Below are the code and all the weights of a small trained network. Each question names an input and a class and asks about switching units off, where a switched-off unit gives its printed mean instead of its output.

import numpy as np


def w(rows, s, z=0):
    codes = np.array(rows[::2]) - 128.0
    scale = np.full(codes.shape[1], s)
    scale[-1] = z or s
    return codes * scale


def f(y):
    return y / 2 * (1 + np.tanh(0.7978845608 * (y + 0.044715 * y**3)))


def log_softmax(a):
    a = a - a.max(-1, keepdims=True)
    return a - np.log(np.exp(a).sum(-1, keepdims=True))


def net(x, mask):
    res = np.array(x, float).reshape(1, 5) / 4 @ E
    y = f(res @ A[0][:, :-1].T + A[0][:, -1])
    res = res + np.where(mask, y, B[0][:, -1]) @ B[0][:, :-1]
    return log_softmax(res[-1] @ U[:, :-1].T + U[:, -1])


A, B = {}, {}
E = w([
[90,135,147,176,96,104,50,140,110,176,8,133],'x0',
[122,119,130,137,154,130,96,141,129,116,145,111],'x1',
[114,10,136,145,170,180,145,58,105,167,118,189],'x2',
[39,143,184,90,180,99,159,73,170,127,100,62],'x3',
[105,120,111,138,142,129,117,143,110,122,145,108],'x4',
],0.016)
A[0] = w([
[73,157,144,134,159,71,103,133,143,150,48,103,103],'neuron 1',
[79,197,178,52,138,57,166,144,159,83,107,45,127],'neuron 2',
[172,60,130,149,146,190,122,136,92,178,135,172,134],'neuron 3',
[78,175,159,161,93,85,82,124,147,151,97,102,119],'neuron 4',
[184,96,95,93,168,173,189,121,149,79,216,143,254],'neuron 5',
[102,123,149,218,89,113,63,120,102,160,55,154,138],'neuron 6',
[151,122,108,172,86,146,84,163,93,158,110,163,125],'neuron 7',
[109,154,144,37,130,112,164,119,165,98,193,99,183],'neuron 8',
[87,60,157,86,181,117,160,65,126,122,85,105,66],'neuron 9',
[162,60,106,159,128,155,123,115,95,134,148,197,124],'neuron 10',
[85,153,138,169,94,94,58,146,123,189,2,101,141],'neuron 11',
[88,66,160,122,175,147,151,68,125,147,108,122,69],'neuron 12',
[51,76,184,115,187,123,152,53,146,174,135,129,80],'neuron 13',
[145,76,125,181,122,186,129,100,97,141,162,180,133],'neuron 14',
[116,108,143,157,135,149,124,116,107,150,98,155,107],'neuron 15',
[153,188,132,105,122,87,137,199,116,124,147,128,172],'neuron 16',
[235,166,84,152,47,73,103,251,108,83,146,124,235],'neuron 17',
],0.0093,0.0082)
B[0] = w([
[148,175,69,137,131,98,120,176,87,184,109,149,199],'neuron 1',
[71,209,107,152,239,95,201,53,134,81,57,127,217],'neuron 2',
[88,133,125,90,203,81,103,128,130,155,83,223,202],'neuron 3',
[176,177,71,150,152,96,131,169,89,158,107,144,194],'neuron 4',
[149,177,66,19,130,76,185,109,73,137,165,151,239],'neuron 5',
[93,50,199,249,162,141,40,154,157,126,47,154,224],'neuron 6',
[100,61,172,167,126,156,73,108,145,88,103,172,191],'neuron 7',
[83,151,182,131,160,142,188,57,153,55,161,108,194],'neuron 8',
[164,105,148,131,46,198,117,158,119,165,195,81,183],'neuron 9',
[124,161,121,112,197,58,125,100,93,166,101,199,199],'neuron 10',
[155,183,63,197,148,99,81,218,115,235,67,148,254],'neuron 11',
[191,74,148,125,33,185,120,201,132,155,175,123,180],'neuron 12',
[171,119,108,111,14,167,172,171,99,152,176,68,197],'neuron 13',
[117,158,88,104,190,64,121,112,109,162,100,219,197],'neuron 14',
[111,100,154,170,111,132,100,140,184,131,93,178,160],'neuron 15',
[115,104,154,147,69,174,135,87,126,109,144,92,184],'neuron 16',
[172,75,150,81,2,180,127,178,130,177,202,63,253],'neuron 17',
],0.0082,0.022)
U = w([
[173,75,138,2,44,210,162,129,114,109,244,79,250],'0',
[150,218,36,87,227,23,142,166,87,159,111,176,108],'1',
[180,78,138,178,42,223,107,233,131,159,133,87,102],'2',
[44,41,175,167,221,125,104,103,150,110,76,192,10],'3',
[54,163,155,132,206,141,176,16,151,23,123,66,143],'4',
],0.0079,0.0023)

Each question gives the input, the list of numbers given to net, and the class t.
The units are the neurons (one row each of A and B). Each row of codes is followed by its name. A weight is (code - 128) times the scale printed after its matrix; where a second scale follows, it is the last column's (A, B and U).
mask holds one flag per neuron, in row order. A switched-off neuron (its flag False) gives its mean, the last column of its row in B, instead of its output. The means were averaged over made-up inputs and are rounded, as every weight is.
A unit's drop is (log p(t) with every unit on - log p(t) with that unit switched off) / (log p(t) with every unit on - log p(t) with every unit switched off).
The circuit of an input: a set's keep is (log p(t) with only the set's units on - log p(t) with every unit switched off) / (log p(t) with every unit on - log p(t) with every unit switched off). Starting from the 12 units with the biggest drops (on a tie, the unit counted first), units are removed one at a time, each time the one whose removal leaves the highest keep (on an exact tie, the one counted first), for as long as the keep stays at least 0.8.
units of the circuit, in order: the units of the circuit, biggest drop first
k most important neurons: the k neurons with the biggest drops, biggest first
drop when u is switched off: that unit's drop, to one decimal
input [-8,6,0,7,7], class 4: units of the circuit, in order -> neuron 8
input [-5,-8,0,3,-8], class 4: 2 most important neurons -> neuron 17; neuron 8
input [-8,6,1,6,-5], class 0: 2 most important neurons -> neuron 13; neuron 9
input [-2,-5,8,1,6], class 0: 3 most important neurons -> neuron 12; neuron 13; neuron 11
input [-6,-2,0,8,-7], class 4: 3 most important neurons -> neuron 2; neuron 17; neuron 8
input [-5,-4,0,6,6], class 4: 2 most important neurons -> neuron 2; neuron 17
input [6,6,1,-5,-8], class 3: 2 most important neurons -> neuron 6; neuron 13
input [8,7,2,0,-4], class 3: 2 most important neurons -> neuron 6; neuron 17
input [7,-7,-7,-2,5], class 2: drop when neuron 17 is switched off -> 0.1
input [-4,5,-1,-7,-5], class 0: drop when neuron 17 is switched off -> 0.8
input [7,-8,5,-1,6], class 3: drop when neuron 6 is switched off -> 0.7
input [6,2,0,-3,6], class 2: drop when neuron 2 is switched off -> 0.4
